Below are the code and all the weights of a small trained network. Each question names an input and a class and asks about switching units off, where a switched-off unit gives its printed mean instead of its output.

import numpy as np


def w(rows, s, z=0):
    codes = np.array(rows[::2]) - 128.0
    scale = np.full(codes.shape[1], s)
    scale[-1] = z or s
    return codes * scale


def f(y):
    return y / 2 * (1 + np.tanh(0.7978845608 * (y + 0.044715 * y**3)))


def log_softmax(a):
    a = a - a.max(-1, keepdims=True)
    return a - np.log(np.exp(a).sum(-1, keepdims=True))


def net(x, mask):
    res = np.array(x, float).reshape(1, 8) / 4 @ E
    y = f(res @ A[0][:, :-1].T + A[0][:, -1])
    res = res + np.where(mask, y, B[0][:, -1]) @ B[0][:, :-1]
    return log_softmax(res[-1] @ U[:, :-1].T + U[:, -1])


A, B = {}, {}
E = w([
[59,85,107,96,149,201],'x0',
[142,98,102,93,134,122],'x1',
[110,130,159,254,233,134],'x2',
[210,87,204,193,69,77],'x3',
[206,104,20,164,184,91],'x4',
[157,158,224,63,136,204],'x5',
[224,220,95,181,9,103],'x6',
[40,241,111,107,45,104],'x7',
],0.0067)
A[0] = w([
[46,116,169,152,198,132,158],'n1',
[144,147,181,166,65,120,215],'n2',
[105,155,133,115,96,168,206],'n3',
[135,154,176,107,104,126,254],'n4',
[107,178,113,143,92,113,128],'n5',
[138,114,144,145,50,136,119],'n6',
[65,177,69,151,93,171,109],'n7',
[114,105,94,3,153,142,215],'n8',
[203,99,98,139,173,149,165],'n9',
[157,152,68,112,142,101,133],'n10',
],0.015,0.0056)
B[0] = w([
[204,99,133,135,255,145,239],'n1',
[143,31,185,113,85,114,226],'n2',
[89,57,94,72,150,106,179],'n3',
[134,42,119,84,80,139,195],'n4',
[133,74,112,91,190,96,181],'n5',
[147,68,201,156,150,65,180],'n6',
[146,166,32,125,204,73,186],'n7',
[148,31,120,91,55,179,249],'n8',
[133,223,85,186,61,136,215],'n9',
[137,94,104,134,159,120,184],'n10',
],0.0092,0.012)
U = w([
[109,100,65,110,71,159,254],'0',
[169,177,175,144,74,142,84],'1',
[152,139,102,179,176,157,138],'2',
[140,75,176,115,107,149,166],'3',
[117,114,96,44,165,126,82],'4',
[4,152,124,127,96,147,52],'5',
[140,146,107,73,84,97,82],'6',
],0.013,0.005)

Each question gives the input, the list of numbers given to net, and the class t.
The units are the neurons (one row each of A and B). Each row of codes is followed by its name. A weight is (code - 128) times the scale printed after its matrix; where a second scale follows, it is the last column's (A, B and U).
mask holds one flag per neuron, in row order. A switched-off neuron (its flag False) gives its mean, the last column of its row in B, instead of its output. The means were averaged over made-up inputs and are rounded, as every weight is.
A unit's drop is (log p(t) with every unit on - log p(t) with that unit switched off) / (log p(t) with every unit on - log p(t) with every unit switched off).
The circuit of an input: a set's keep is (log p(t) with only the set's units on - log p(t) with every unit switched off) / (log p(t) with every unit on - log p(t) with every unit switched off). Starting from all 10 units, units are removed one at a time, each time the one whose removal leaves the highest keep (on an exact tie, the one counted first), for as long as the keep stays at least 0.8.
circuit, biggest first: the units of the circuit, biggest drop first
top k neurons: the k neurons with the biggest drops, biggest first
drop when u is switched off: that unit's drop, to one decimal
input [5,2,5,6,2,-6,0,1], class 2: top 3 neurons	(n8 n4 n2)
input [1,-3,6,-8,4,-4,-7,6], class 2: circuit, biggest first	(n1)
input [6,-2,-7,0,-7,-1,6,8], class 4: circuit, biggest first	(n7 n5)
input [5,3,3,-6,5,-2,-3,-5], class 2: circuit, biggest first	(n1 n9)
input [-5,6,8,-2,-8,-6,-1,2], class 2: circuit, biggest first	(n1 n8)
input [7,2,6,-5,8,6,-4,0], class 2: circuit, biggest first	(n1 n9)
input [1,-5,-5,-4,5,-2,0,5], class 4: top 2 neurons	(n7 n9)
input [4,4,-8,-2,-3,7,-1,2], class 0: top 2 neurons	(n8 n1)
input [2,3,7,6,8,-1,2,-1], class 1: circuit, biggest first	(n1 n9 n3)
input [3,8,3,4,-8,-8,7,8], class 4: circuit, biggest first	(n7 n5)
input [-8,6,8,0,2,8,-5,5], class 2: circuit, biggest first	(n8 n1)
input [6,7,2,7,7,-4,5,2], class 2: top 2 neurons	(n8 n4)
input [-4,4,6,8,-3,3,-8,-4], class 2: circuit, biggest first	(n1 n8)
input [7,0,3,3,2,5,-4,3], class 2: circuit, biggest first	(n1)
input [-8,1,-1,1,4,-1,6,6], class 3: top 3 neurons	(n2 n6 n9)
input [-6,7,7,-4,-4,-2,1,6], class 4: top 2 neurons	(n9 n5)
input [4,7,-4,-6,8,-3,7,7], class 4: top 2 neurons	(n7 n5)
input [-5,1,-7,4,-7,-5,6,6], class 3: top 2 neurons	(n2 n6)
input [-1,6,-1,1,5,1,2,-7], class 1: top 2 neurons	(n9 n1)
input [8,-3,-3,-7,4,0,-1,-5], class 0: circuit, biggest first	(n8)
input [0,3,-5,-2,-5,-7,1,7], class 4: top 2 neurons	(n7 n5)
input [3,3,6,-1,5,7,-6,-6], class 2: drop when n1 is switched off	0.1
input [-1,1,8,-4,-1,8,8,4], class 4: drop when n3 is switched off	0.2
